Below are the code and all the weights of a small trained network. Each question names an input and a class and asks about switching units off, where a switched-off unit gives its printed mean instead of its output.

import numpy as np


def w(rows, s, z=0):
    codes = np.array(rows[::2]) - 128.0
    scale = np.full(codes.shape[1], s)
    scale[-1] = z or s
    return codes * scale


def f(y):
    return np.maximum(y, 0)


def log_softmax(a):
    a = a - a.max(-1, keepdims=True)
    return a - np.log(np.exp(a).sum(-1, keepdims=True))


def net(x, mask):
    res = np.array(x, float).reshape(1, 4) / 4 @ E
    y = f(res @ A[0][:, :-1].T + A[0][:, -1])
    res = res + np.where(mask, y, B[0][:, -1]) @ B[0][:, :-1]
    return log_softmax(res[-1] @ U[:, :-1].T + U[:, -1])


A, B = {}, {}
E = w([
[160,56,204,77,111,70,144,168,188,63,135],'x0',
[83,181,120,159,81,124,173,132,184,83,85],'x1',
[130,49,126,216,62,190,71,184,162,135,6],'x2',
[184,167,150,119,24,165,89,196,89,139,255],'x3',
],0.0078)
A[0] = w([
[178,89,151,40,179,111,113,178,236,53,167,158],'N0',
[140,199,142,59,172,99,191,87,126,130,177,23],'N1',
[117,160,41,206,135,192,157,103,87,171,134,52],'N2',
[140,191,135,168,49,169,133,168,68,91,242,71],'N3',
[74,106,95,130,215,91,173,86,116,109,79,193],'N4',
[176,253,80,137,194,196,135,147,106,209,108,3],'N5',
],0.0069,0.0021)
B[0] = w([
[151,150,117,126,222,127,183,132,71,109,62,228],'N0',
[186,49,158,222,76,129,58,39,173,219,61,216],'N1',
[141,145,176,142,135,208,191,128,64,157,100,225],'N2',
[138,108,118,49,154,120,89,161,155,195,170,254],'N3',
[81,128,119,44,104,135,59,189,179,147,180,242],'N4',
[134,150,229,132,162,63,200,150,153,2,111,216],'N5',
],0.0098,0.0071)
U = w([
[229,116,115,197,43,168,35,51,171,149,15,129],'0',
[142,185,52,81,153,144,113,143,102,71,114,254],'1',
[188,202,184,100,161,116,192,161,42,6,46,45],'2',
[76,178,20,51,126,138,3,186,156,153,126,12],'3',
],0.0051,0.0029)

Each question gives the input, the list of numbers given to net, and the class t.
The units are the neurons (one row each of A and B). Each row of codes is followed by its name. A weight is (code - 128) times the scale printed after its matrix; where a second scale follows, it is the last column's (A, B and U).
mask holds one flag per neuron, in row order. A switched-off neuron (its flag False) gives its mean, the last column of its row in B, instead of its output. The means were averaged over made-up inputs and are rounded, as every weight is.
A unit's drop is (log p(t) with every unit on - log p(t) with that unit switched off) / (log p(t) with every unit on - log p(t) with every unit switched off).
The circuit of an input: a set's keep is (log p(t) with only the set's units on - log p(t) with every unit switched off) / (log p(t) with every unit on - log p(t) with every unit switched off). Starting from all 6 units, units are removed one at a time, each time the one whose removal leaves the highest keep (on an exact tie, the one counted first), for as long as the keep stays at least 0.8.
circuit, biggest first: the units of the circuit, biggest drop first
k most important neurons: the k neurons with the biggest drops, biggest first
drop of u: that unit's drop, to one decimal
input [-6,1,4,-6], class 2: 2 most important neurons	[N2; N1]
input [-8,7,1,8], class 2: 3 most important neurons	[N5; N2; N4]
input [-2,-4,-1,-7], class 3: circuit, biggest first	[N4]
input [3,-1,-3,2], class 0: circuit, biggest first	[N1; N5]
input [-1,1,0,-5], class 3: circuit, biggest first	[N4; N5]
input [-7,1,4,3], class 2: 4 most important neurons	[N5; N1; N2; N4]
input [-6,-7,-8,-2], class 0: 2 most important neurons	[N1; N0]
input [-6,2,3,2], class 2: circuit, biggest first	[N5; N2]
input [7,8,6,-7], class 1: circuit, biggest first	[N1; N4]
input [3,3,4,8], class 3: 2 most important neurons	[N3; N1]
input [-8,-1,3,3], class 2: 4 most important neurons	[N5; N2; N1; N4]
input [5,1,-7,-7], class 0: 3 most important neurons	[N1; N3; N5]
input [-2,-2,7,8], class 3: 4 most important neurons	[N3; N1; N5; N0]
input [6,5,-6,-5], class 0: 3 most important neurons	[N1; N5; N3]
input [2,-2,-7,4], class 0: 2 most important neurons	[N1; N4]
input [5,5,-7,-1], class 0: most important neuron	[N1]
input [2,-2,-6,3], class 0: 2 most important neurons	[N1; N4]
input [-1,-5,5,-8], class 3: 2 most important neurons	[N4; N1]
input [-8,2,-3,8], class 2: 3 most important neurons	[N5; N2; N4]
input [-7,-6,-5,6], class 2: 3 most important neurons	[N5; N4; N2]
input [-1,-6,4,-7], class 3: drop of N4	0.5
input [4,7,-7,4], class 0: drop of N1	1.0
input [-8,-2,-1,7], class 2: drop of N3	-0.2
input [-1,-2,4,-7], class 3: drop of N1	0.2
